Below are the code and all the weights of a small trained network. Each question names an input and a class and asks about switching units off, where a switched-off unit gives its printed mean instead of its output.

import numpy as np


def w(rows, s, z=0):
    codes = np.array(rows[::2]) - 128.0
    scale = np.full(codes.shape[1], s)
    scale[-1] = z or s
    return codes * scale


def f(y):
    return y / 2 * (1 + np.tanh(0.7978845608 * (y + 0.044715 * y**3)))


def log_softmax(a):
    a = a - a.max(-1, keepdims=True)
    return a - np.log(np.exp(a).sum(-1, keepdims=True))


def net(x, mask):
    res = np.array(x, float).reshape(1, 4) / 4 @ E
    y = f(res @ A[0][:, :-1].T + A[0][:, -1])
    res = res + np.where(mask, y, B[0][:, -1]) @ B[0][:, :-1]
    return log_softmax(res[-1] @ U[:, :-1].T + U[:, -1])


A, B = {}, {}
E = w([
[218,227,138,125,38],'x0',
[125,125,129,129,123],'x1',
[160,95,246,154,148],'x2',
[25,231,182,183,129],'x3',
],0.011)
A[0] = w([
[121,105,201,105,151,125],'neuron 0',
[125,250,170,103,110,3],'neuron 1',
[217,106,136,123,73,88],'neuron 2',
[99,125,170,109,174,158],'neuron 3',
[170,34,93,88,187,217],'neuron 4',
[162,90,79,180,44,188],'neuron 5',
[137,223,149,165,71,26],'neuron 6',
[137,131,125,121,125,83],'neuron 7',
[115,111,207,110,165,168],'neuron 8',
[121,138,173,129,123,109],'neuron 9',
[138,121,231,108,167,191],'neuron 10',
[147,144,65,124,94,187],'neuron 11',
[171,154,154,155,149,119],'neuron 12',
[49,108,80,150,62,208],'neuron 13',
[129,107,49,118,96,166],'neuron 14',
[138,89,213,211,149,127],'neuron 15',
[204,133,130,118,141,108],'neuron 16',
[188,103,189,122,126,156],'neuron 17',
[197,160,66,95,76,163],'neuron 18',
[142,80,58,92,164,159],'neuron 19',
[132,132,115,91,106,101],'neuron 20',
[191,127,187,98,107,87],'neuron 21',
[113,82,112,130,156,204],'neuron 22',
[63,160,80,141,141,190],'neuron 23',
[128,45,118,131,178,126],'neuron 24',
[167,151,59,112,144,165],'neuron 25',
[42,125,169,137,176,99],'neuron 26',
[53,83,63,125,146,143],'neuron 27',
[42,175,133,134,222,123],'neuron 28',
[181,143,47,121,129,142],'neuron 29',
[183,160,48,79,79,192],'neuron 30',
[171,79,135,156,121,103],'neuron 31',
],0.014,0.0044)
B[0] = w([
[150,82,107,173,99,180],'neuron 0',
[161,181,20,161,32,224],'neuron 1',
[145,49,231,86,124,199],'neuron 2',
[101,95,105,159,158,175],'neuron 3',
[170,227,45,133,1,250],'neuron 4',
[156,126,161,161,166,184],'neuron 5',
[174,216,42,153,33,227],'neuron 6',
[120,124,139,120,126,125],'neuron 7',
[136,81,104,208,114,195],'neuron 8',
[129,94,116,149,113,151],'neuron 9',
[130,36,119,191,101,213],'neuron 10',
[135,144,123,180,188,188],'neuron 11',
[140,96,128,108,90,157],'neuron 12',
[83,195,161,77,173,193],'neuron 13',
[126,160,114,168,170,183],'neuron 14',
[161,25,103,192,128,212],'neuron 15',
[148,73,188,91,120,171],'neuron 16',
[138,78,158,68,54,195],'neuron 17',
[142,114,159,183,211,225],'neuron 18',
[151,174,104,192,130,200],'neuron 19',
[126,125,133,135,141,140],'neuron 20',
[142,63,192,63,84,183],'neuron 21',
[124,165,99,150,107,183],'neuron 22',
[54,173,144,52,180,203],'neuron 23',
[138,150,49,181,61,207],'neuron 24',
[139,134,131,164,166,179],'neuron 25',
[79,47,151,143,212,209],'neuron 26',
[87,196,128,51,140,206],'neuron 27',
[44,80,180,74,230,224],'neuron 28',
[142,117,127,162,181,189],'neuron 29',
[138,123,148,197,238,231],'neuron 30',
[144,113,129,95,74,168],'neuron 31',
],0.021,0.014)
U = w([
[139,247,96,131,137,225],'0',
[131,123,147,173,175,122],'1',
[133,140,84,132,62,185],'2',
[163,123,205,80,100,1],'3',
[93,175,143,80,166,43],'4',
],0.015,0.0013)

Each question gives the input, the list of numbers given to net, and the class t.
The units are the neurons (one row each of A and B). Each row of codes is followed by its name. A weight is (code - 128) times the scale printed after its matrix; where a second scale follows, it is the last column's (A, B and U).
mask holds one flag per neuron, in row order. A switched-off neuron (its flag False) gives its mean, the last column of its row in B, instead of its output. The means were averaged over made-up inputs and are rounded, as every weight is.
A unit's drop is (log p(t) with every unit on - log p(t) with that unit switched off) / (log p(t) with every unit on - log p(t) with every unit switched off).
k most important neurons: the k neurons with the biggest drops, biggest first
drop when u is switched off: that unit's drop, to one decimal
input [8,-4,2,-4], class 3: most important neuron : (neuron 2)
input [1,7,5,4], class 2: 2 most important neurons : (neuron 30; neuron 18)
input [5,8,-1,0], class 1: 3 most important neurons : (neuron 4; neuron 18; neuron 30)
input [1,-3,0,6], class 0: 2 most important neurons : (neuron 1; neuron 6)
input [8,-6,-7,0], class 1: 3 most important neurons : (neuron 30; neuron 18; neuron 4)
input [0,7,-5,5], class 4: 2 most important neurons : (neuron 4; neuron 28)
input [1,3,2,0], class 3: 2 most important neurons : (neuron 4; neuron 1)
input [4,4,0,-6], class 1: 2 most important neurons : (neuron 30; neuron 18)
input [-1,-8,6,0], class 2: 3 most important neurons : (neuron 30; neuron 18; neuron 28)
input [1,-2,6,3], class 2: drop when neuron 30 is switched off : 0.2
input [7,6,-1,-6], class 1: drop when neuron 30 is switched off : 0.4
input [0,4,-7,-5], class 0: drop when neuron 4 is switched off : 1.2
